Below is a small trained network, with its code and all its weights. Each question gives an input and a class and asks what happens when units are switched off, that is, made to give their printed mean instead of their output.

import numpy as np


def w(rows, s, z=0):
    codes = np.array(rows[::2]) - 128.0
    scale = np.full(codes.shape[1], s)
    scale[-1] = z or s
    return codes * scale


def f(y):
    return np.maximum(y, 0)


def log_softmax(a):
    a = a - a.max(-1, keepdims=True)
    return a - np.log(np.exp(a).sum(-1, keepdims=True))


def net(x, mask):
    res = np.array(x, float).reshape(1, 6) / 4 @ E
    y = f(res @ A[0][:, :-1].T + A[0][:, -1])
    res = res + np.where(mask, y, B[0][:, -1]) @ B[0][:, :-1]
    return log_softmax(res[-1] @ U[:, :-1].T + U[:, -1])


A, B = {}, {}
E = w([
[128,126,129,129,132,128,124,129,129,127,125],'x0',
[117,222,116,153,251,46,120,182,4,154,230],'x1',
[192,233,159,189,9,29,91,142,80,215,2],'x2',
[129,127,129,128,130,130,126,129,127,130,125],'x3',
[252,203,13,225,147,213,40,181,205,91,166],'x4',
[224,229,176,45,210,182,155,25,79,52,40],'x5',
],0.006)
A[0] = w([
[96,195,123,157,231,65,114,183,13,176,202,54],'N0',
[219,178,46,206,149,202,34,175,196,79,168,71],'N1',
[201,181,45,198,151,191,57,166,197,87,157,53],'N2',
[157,153,107,139,129,145,97,164,151,101,138,30],'N3',
[163,158,107,149,139,146,92,153,167,106,146,41],'N4',
[67,72,96,172,71,102,117,186,154,189,186,2],'N5',
[69,55,82,181,65,83,124,211,170,191,190,22],'N6',
[219,187,155,59,179,166,169,54,94,80,59,28],'N7',
[13,62,208,42,129,61,185,89,79,142,99,2],'N8',
[110,185,132,151,208,78,115,174,34,159,194,28],'N9',
[159,187,157,168,54,72,109,129,99,182,58,52],'N10',
[225,218,131,72,182,183,157,47,100,63,66,44],'N11',
[180,193,154,183,25,43,113,127,86,186,31,96],'N12',
[116,203,140,153,213,67,125,174,27,161,208,29],'N13',
[226,172,41,197,150,179,67,158,187,86,158,52],'N14',
[170,181,152,165,52,61,102,123,93,183,51,63],'N15',
[80,33,111,72,223,206,173,98,165,29,224,82],'N16',
[178,197,155,178,42,51,105,134,91,205,33,96],'N17',
[84,53,115,84,204,186,162,103,158,56,213,49],'N18',
[215,216,166,44,193,176,166,39,94,75,58,29],'N19',
[1,58,235,20,121,43,222,75,53,158,102,57],'N20',
[124,65,134,112,35,200,129,98,216,125,50,25],'N21',
[143,146,132,142,93,99,125,130,113,133,102,33],'N22',
[45,41,65,230,45,82,105,239,188,231,209,71],'N23',
[116,150,125,119,122,121,136,131,146,121,135,114],'N24',
[135,49,139,122,31,198,131,97,218,125,48,30],'N25',
[125,110,118,124,138,133,138,124,130,113,147,57],'N26',
[86,60,112,93,202,181,157,114,157,61,203,54],'N27',
[133,43,150,119,16,199,120,84,237,107,36,37],'N28',
],0.006,0.0045)
B[0] = w([
[214,156,53,62,77,17,189,39,210,33,175,227],'N0',
[189,78,156,179,41,163,208,108,59,226,66,245],'N1',
[183,84,155,172,48,161,202,121,73,214,59,226],'N2',
[139,129,133,135,107,141,156,132,108,155,109,148],'N3',
[141,112,133,142,94,150,161,130,109,162,102,157],'N4',
[73,98,203,167,162,114,61,113,72,80,77,178],'N5',
[63,87,213,170,167,103,58,117,64,63,80,198],'N6',
[59,61,201,182,157,78,49,112,71,68,110,206],'N7',
[210,86,141,219,42,188,184,122,73,221,59,208],'N8',
[196,148,77,74,82,40,175,55,202,46,162,199],'N9',
[91,156,81,91,185,203,112,184,174,164,172,210],'N10',
[44,55,224,186,153,85,52,125,67,65,85,215],'N11',
[65,188,71,65,217,228,107,216,186,187,198,254],'N12',
[189,149,69,78,79,44,172,45,214,42,176,212],'N13',
[170,84,152,175,58,167,198,112,72,220,67,225],'N14',
[81,163,85,80,184,199,113,197,175,169,180,218],'N15',
[61,231,65,63,215,219,88,238,198,200,187,230],'N16',
[62,180,81,62,217,225,105,211,185,189,199,251],'N17',
[76,202,77,76,195,189,91,205,180,189,175,201],'N18',
[41,45,217,186,160,72,33,117,75,46,92,222],'N19',
[237,71,153,242,8,202,216,117,39,254,26,252],'N20',
[191,180,62,84,116,27,170,57,177,49,188,192],'N21',
[121,136,120,118,147,148,130,146,150,140,142,144],'N22',
[38,56,252,176,194,82,16,81,46,28,60,250],'N23',
[136,128,130,137,132,131,126,125,130,129,128,128],'N24',
[191,181,67,67,116,20,175,57,178,42,192,197],'N25',
[127,144,123,121,129,137,125,136,135,134,131,132],'N26',
[79,201,81,74,179,196,98,206,181,180,162,195],'N27',
[205,176,59,61,116,15,182,60,184,36,211,212],'N28',
],0.0054,0.009)
U = w([
[71,178,85,79,207,212,86,220,167,200,172,248],'0',
[196,93,151,196,20,172,199,123,72,244,77,109],'1',
[49,82,229,172,171,84,2,108,76,22,101,57],'2',
[203,161,63,73,96,30,176,59,183,23,181,89],'3',
],0.0077,0.0012)

Each question gives the input, the list of numbers given to net, and the class t.
The units are the neurons (one row each of A and B). Each row of codes is followed by its name. A weight is (code - 128) times the scale printed after its matrix; where a second scale follows, it is the last column's (A, B and U).
mask holds one flag per neuron, in row order. A switched-off neuron (its flag False) gives its mean, the last column of its row in B, instead of its output. The means were averaged over made-up inputs and are rounded, as every weight is.
A unit's drop is (log p(t) with every unit on - log p(t) with that unit switched off) / (log p(t) with every unit on - log p(t) with every unit switched off).
The circuit of an input: a set's keep is (log p(t) with only the set's units on - log p(t) with every unit switched off) / (log p(t) with every unit on - log p(t) with every unit switched off). Starting from the 12 units with the biggest drops (on a tie, the unit counted first), units are removed one at a time, each time the one whose removal leaves the highest keep (on an exact tie, the one counted first), for as long as the keep stays at least 0.8.
units of the circuit, in order: the units of the circuit, biggest drop first
most important unit: the unit with the biggest drop
top k neurons: the k neurons with the biggest drops, biggest first
drop when u is switched off: that unit's drop, to one decimal
input [6,-7,6,-7,0,-4], class 3: top 2 neurons : [N28, N25]
input [7,-6,-4,-7,-3,0], class 3: units of the circuit, in order : [N28]
input [-8,4,-6,3,0,7], class 2: top 2 neurons : [N19, N11]
input [-1,-4,4,6,3,0], class 0: top 2 neurons : [N0, N13]
input [2,2,-1,-6,-7,6], class 1: top 2 neurons : [N20, N8]
input [-1,3,6,0,3,-8], class 2: top 2 neurons : [N23, N6]
input [-8,-6,7,4,7,7], class 0: top 2 neurons : [N12, N17]
input [-3,-1,-4,-7,5,-6], class 2: top 3 neurons : [N23, N20, N6]
input [-7,-8,-5,1,4,6], class 3: top 3 neurons : [N28, N25, N21]
input [1,4,1,7,-2,-4], class 2: top 2 neurons : [N23, N28]
input [-1,-6,-2,5,0,5], class 3: top 3 neurons : [N28, N23, N25]
input [8,-7,-1,3,-5,-7], class 2: top 3 neurons : [N23, N6, N5]
input [-6,8,4,-2,7,2], class 3: top 3 neurons : [N0, N13, N9]
input [-1,7,-6,3,-2,4], class 3: units of the circuit, in order : [N0]
input [-2,-4,8,0,3,7], class 0: top 2 neurons : [N12, N17]
input [1,-7,5,3,-4,-5], class 3: top 3 neurons : [N28, N25, N21]
input [6,7,7,-6,-5,1], class 0: drop when N10 is switched off : 0.6
input [6,6,3,-4,3,5], class 3: drop when N0 is switched off : 0.8
input [-7,-7,-7,6,6,-8], class 2: drop when N5 is switched off : 0.2
input [-5,8,1,-6,-5,-3], class 3: drop when N0 is switched off : 0.1
input [-6,2,-1,4,6,-5], class 1: most important unit : N1
